x =
3631  1908  3279  2956  2926  4510  3391  5555  7287  8080  6665
8763  7085  4813  2234  2350  2805  2231  3860  3984  4086  5959
3345  3720  4384  5339  7627  8753  6500  4482  1633  3637  2601
3191  4691  6409  9086  7163  4723  3082  3584  3085  2426  3430
5599  8611  7970  5405  2449  2759  3113  1822  4215  3405  4943
7611  8278  5976  3214  2036  3428  2353  3490  3768  3962  5649
5809  2414  2769  3566  2152  3013  3005  4452  5743  8162  7439
2977  4613  6265  7981  7766  5645  3177  2773  2995  1778  3450
2066  2876  3212  2088  3398  3096  3353  6670  8478  6136  5655
2278  3191  3661  3066  4419  6659  9268  6958  4212  1357  3523
6185  8212  6721  4664  1942  3167  2273  2494  3890  3879  5245
3209  2339  3508  3126  3562  4900  8376  8697  5986  4269  1213
Indices start at 1.
(1, 1)	3631
(11, 9)	3890
(8, 10)	1778
(3, 10)	3637
(8, 2)	4613
(12, 8)	8697
(5, 8)	1822
(2, 4)	2234
(5, 2)	8611
(7, 11)	7439
(9, 2)	2876
(4, 9)	3085
(1, 10)	8080
(11, 6)	3167
(12, 10)	4269
(5, 4)	5405
(12, 9)	5986
(3, 11)	2601
(10, 3)	3661
(7, 2)	2414
(2, 3)	4813
(2, 9)	3984
(5, 10)	3405
(5, 7)	3113
(6, 8)	3490
(7, 7)	3005
(8, 7)	3177
(8, 5)	7766
(12, 4)	3126
(10, 10)	1357
(9, 5)	3398
(8, 6)	5645

W =
-5,6,-11,-10,1,37,2,-10,-28,6,-60,-11,25,0,3
45,-3,32,15,-17,17,-21,8,-35,30,-16,37,-16,20,-17
-4,8,-20,-6,0,37,3,17,-33,7,-65,-9,21,4,6
48,-6,39,31,-20,26,-12,4,-36,21,-19,49,-13,13,5
-17,2,-24,-13,-14,26,5,-1,-28,-3,-61,-13,28,-10,3
51,-3,31,18,-18,15,-20,17,-36,30,-18,40,-16,16,-10
-18,3,-28,-11,-17,43,12,-14,-36,-14,-54,-8,19,-13,-8
-16,4,-20,-10,-15,27,10,-8,-28,-6,-64,-10,28,-12,7
43,-5,29,19,-19,42,-1,11,-43,31,-11,30,-14,13,-10
-6,-7,-21,-26,-9,40,1,0,-23,9,-52,4,26,9,2
48,1,30,22,-19,17,-22,-3,-36,35,-17,36,-13,17,-15
47,-1,33,22,-28,22,-5,-1,-22,27,-3,40,-9,7,-7
-17,3,-34,-7,-20,44,10,19,-39,-13,-51,-7,15,-11,-12
Rows and columns are counted from 1.
(1, 1) = -5
(11, 14) = 17
(10, 12) = 4
(2, 10) = 30
(1, 2) = 6
(2, 11) = -16
(12, 9) = -22
(10, 2) = -7
(12, 6) = 22
(13, 1) = -17
(10, 8) = 0
(2, 2) = -3
(13, 8) = 19
(3, 7) = 3
(11, 3) = 30
(2, 8) = 8
(1, 9) = -28
(6, 9) = -36
(11, 1) = 48
(12, 8) = -1
(11, 15) = -15
(8, 15) = 7
(9, 6) = 42
(11, 6) = 17
(12, 1) = 47
(8, 5) = -15
(3, 4) = -6
(11, 10) = 35
(13, 11) = -51
(8, 11) = -64
(12, 15) = -7
(5, 4) = -13
(9, 15) = -10
(4, 11) = -19

data =
[[ 12 -53  -5  -9   9]
 [ 17 -73  -1   7   1]
 [ 12 -53  -6  -9   9]
 [-11  40  11   8  -7]
 [  7 -32  -2  16   7]
 [ 14 -62  10  -6   2]
 [  8 -37   6  -7 -14]
 [ 10 -45   1   1 -15]
 [ 12 -54  -5  -9   9]]
Indices start at 1.
row 1 col 1 = 12
row 2 col 2 = -73
row 9 col 1 = 12
row 4 col 4 = 8
row 3 col 2 = -53
row 1 col 5 = 9
row 3 col 1 = 12
row 6 col 4 = -6
row 9 col 2 = -54
row 3 col 4 = -9
row 4 col 1 = -11
row 2 col 5 = 1
row 5 col 2 = -32
row 3 col 3 = -6
row 8 col 5 = -15
row 8 col 3 = 1
row 6 col 1 = 14
row 9 col 4 = -9
row 5 col 1 = 7
row 7 col 5 = -14
row 9 col 5 = 9
row 7 col 4 = -7

arr =
[[  7  18  -5  16 -21 -21 -26 -13   6  14 -24 -34  31]
 [  3   8   0  16   1 -11 -15 -12   2  14 -11 -17  22]
 [ -5 -13  11  16  45   9   4 -11  -5  15  16  16   5]
 [ -5 -12  11  16  45   9   4 -11  -5  16  15  16   6]
 [  3   9  -4   0 -19  -9  -9  -1   3   0 -11 -14   8]
 [  0  -1  -6 -23 -24   6  12  17   0 -21   2   8 -23]
 [ -4 -11  15  36  63   3  -7 -26  -5  33  12   7  26]
 [ -1  -3  -9 -39 -38  11  21  29   0 -35   4  15 -39]]
Rows and columns are counted from 1.
row 1 col 1 = 7
row 1 col 8 = -13
row 7 col 11 = 12
row 8 col 7 = 21
row 8 col 4 = -39
row 5 col 5 = -19
row 3 col 3 = 11
row 7 col 1 = -4
row 5 col 11 = -11
row 6 col 1 = 0
row 8 col 3 = -9
row 2 col 12 = -17
row 7 col 8 = -26
row 1 col 4 = 16
row 3 col 9 = -5
row 8 col 8 = 29
row 6 col 3 = -6
row 6 col 9 = 0
row 6 col 7 = 12
row 3 col 1 = -5
row 5 col 7 = -9
row 7 col 13 = 26
row 4 col 9 = -5
row 5 col 2 = 9
row 2 col 2 = 8
row 6 col 10 = -21
row 1 col 5 = -21
row 5 col 10 = 0
row 8 col 1 = -1
row 6 col 2 = -1
row 4 col 8 = -11
row 3 col 6 = 9
row 5 col 13 = 8
row 1 col 9 = 6

a =
[[ 0.0 -0.7 -0.3  0.4]
 [ 0.1 -0.4  0.5  0.5]
 [ 0.4 -1.5  0.7  0.9]
 [-0.2 -0.1  0.4  0.9]
 [-1.3  0.6 -1.8 -1.2]
 [-0.4 -0.4 -0.7 -0.3]
 [-0.4 -1.0  0.5  0.3]
 [ 0.5  0.6 -1.2 -0.9]
 [ 0.7 -0.5  0.1  1.8]
 [-0.2  0.2 -0.3 -1.1]
 [-0.3 -0.3  0.0  0.4]
 [ 0.8 -0.2  0.3  0.0]
 [ 1.6  0.2  0.4  1.0]
 [ 0.5 -0.1 -0.7 -0.8]
 [ 0.2  0.0  0.1  0.4]
 [-0.3 -0.1  0.1  0.5]]
Rows and columns are counted from 1.
(1, 1)	0.0
(5, 4)	-1.2
(16, 4)	0.5
(2, 2)	-0.4
(16, 2)	-0.1
(1, 4)	0.4
(3, 3)	0.7
(13, 2)	0.2
(6, 2)	-0.4
(15, 4)	0.4
(8, 2)	0.6
(9, 3)	0.1
(4, 1)	-0.2
(14, 2)	-0.1
(10, 4)	-1.1
(2, 3)	0.5
(1, 2)	-0.7
(15, 2)	0.0
(16, 1)	-0.3
(15, 1)	0.2
(14, 4)	-0.8
(10, 1)	-0.2
(3, 1)	0.4
(11, 3)	0.0
(9, 2)	-0.5
(12, 1)	0.8
(4, 3)	0.4
(13, 1)	1.6

X =
[[-0.005, 0.194, 0.076, 0.225, 0.049, 0.113, -0.145, 0.059, -0.072, 0.059, 0.179, 0.084, 0.125, 0.057, -0.213, 0.060],
 [0.056, -0.003, 0.061, -0.022, 0.052, 0.038, 0.082, 0.060, 0.075, 0.060, 0.010, 0.062, 0.035, 0.052, 0.051, 0.060]]
Indices start at 1.
(1, 1)	-0.005
(1, 16)	0.060
(1, 5)	0.049
(2, 15)	0.051
(2, 10)	0.060
(2, 2)	-0.003
(1, 13)	0.125
(2, 7)	0.082
(2, 4)	-0.022
(2, 9)	0.075
(1, 14)	0.057
(1, 2)	0.194
(1, 10)	0.059
(2, 12)	0.062
(1, 4)	0.225
(2, 11)	0.010
(1, 8)	0.059
(2, 13)	0.035
(2, 1)	0.056
(2, 16)	0.060
(1, 7)	-0.145

B =
-3	-13	4	5	-2	-6	-6	-10	-3	-19	0	-2	2	3	-7
-19	-4	2	1	-23	3	0	-37	-1	-5	-5	1	3	22	-9
6	13	-5	-2	5	-1	-2	0	-1	17	1	-5	-7	-20	-8
-11	-9	3	3	-13	-2	-3	-25	-2	-13	-3	0	3	13	-8
-12	-3	0	3	-15	-3	-6	-35	-3	-4	-3	-4	-1	3	-17
-7	-15	5	3	-7	-1	-1	-8	0	-20	-1	3	6	17	2
7	8	-4	0	6	-4	-6	-2	-3	11	1	-7	-8	-24	-12
35	14	-6	-4	41	-2	3	70	2	19	8	-1	-8	-41	18
-20	-17	7	3	-22	3	2	-28	0	-24	-5	6	10	38	1
-19	28	-8	-8	-26	11	6	-43	2	39	-6	-2	-6	7	-13
Indices start at 1.
row 1 col 1	-3
row 9 col 7	2
row 7 col 7	-6
row 8 col 1	35
row 8 col 15	18
row 6 col 4	3
row 6 col 8	-8
row 3 col 8	0
row 10 col 4	-8
row 9 col 5	-22
row 5 col 9	-3
row 9 col 4	3
row 8 col 2	14
row 4 col 15	-8
row 2 col 5	-23
row 3 col 9	-1
row 6 col 14	17
row 6 col 15	2
row 6 col 9	0
row 2 col 9	-1
row 1 col 7	-6
row 1 col 6	-6
row 4 col 5	-13
row 4 col 10	-13
row 2 col 2	-4
row 5 col 15	-17
row 1 col 15	-7
row 5 col 11	-3
row 1 col 4	5
row 8 col 13	-8
row 2 col 3	2
row 10 col 14	7
row 6 col 3	5
row 1 col 5	-2
row 2 col 14	22

m =
[[27 32 64 17 80 62 29 27]
 [24 66 40 88 35 53 70 83]
 [58 33  2 64 12 52 48 32]]
Indices start at 1.
row 1 col 1	27
row 3 col 6	52
row 2 col 3	40
row 2 col 1	24
row 3 col 5	12
row 1 col 8	27
row 3 col 7	48
row 1 col 5	80
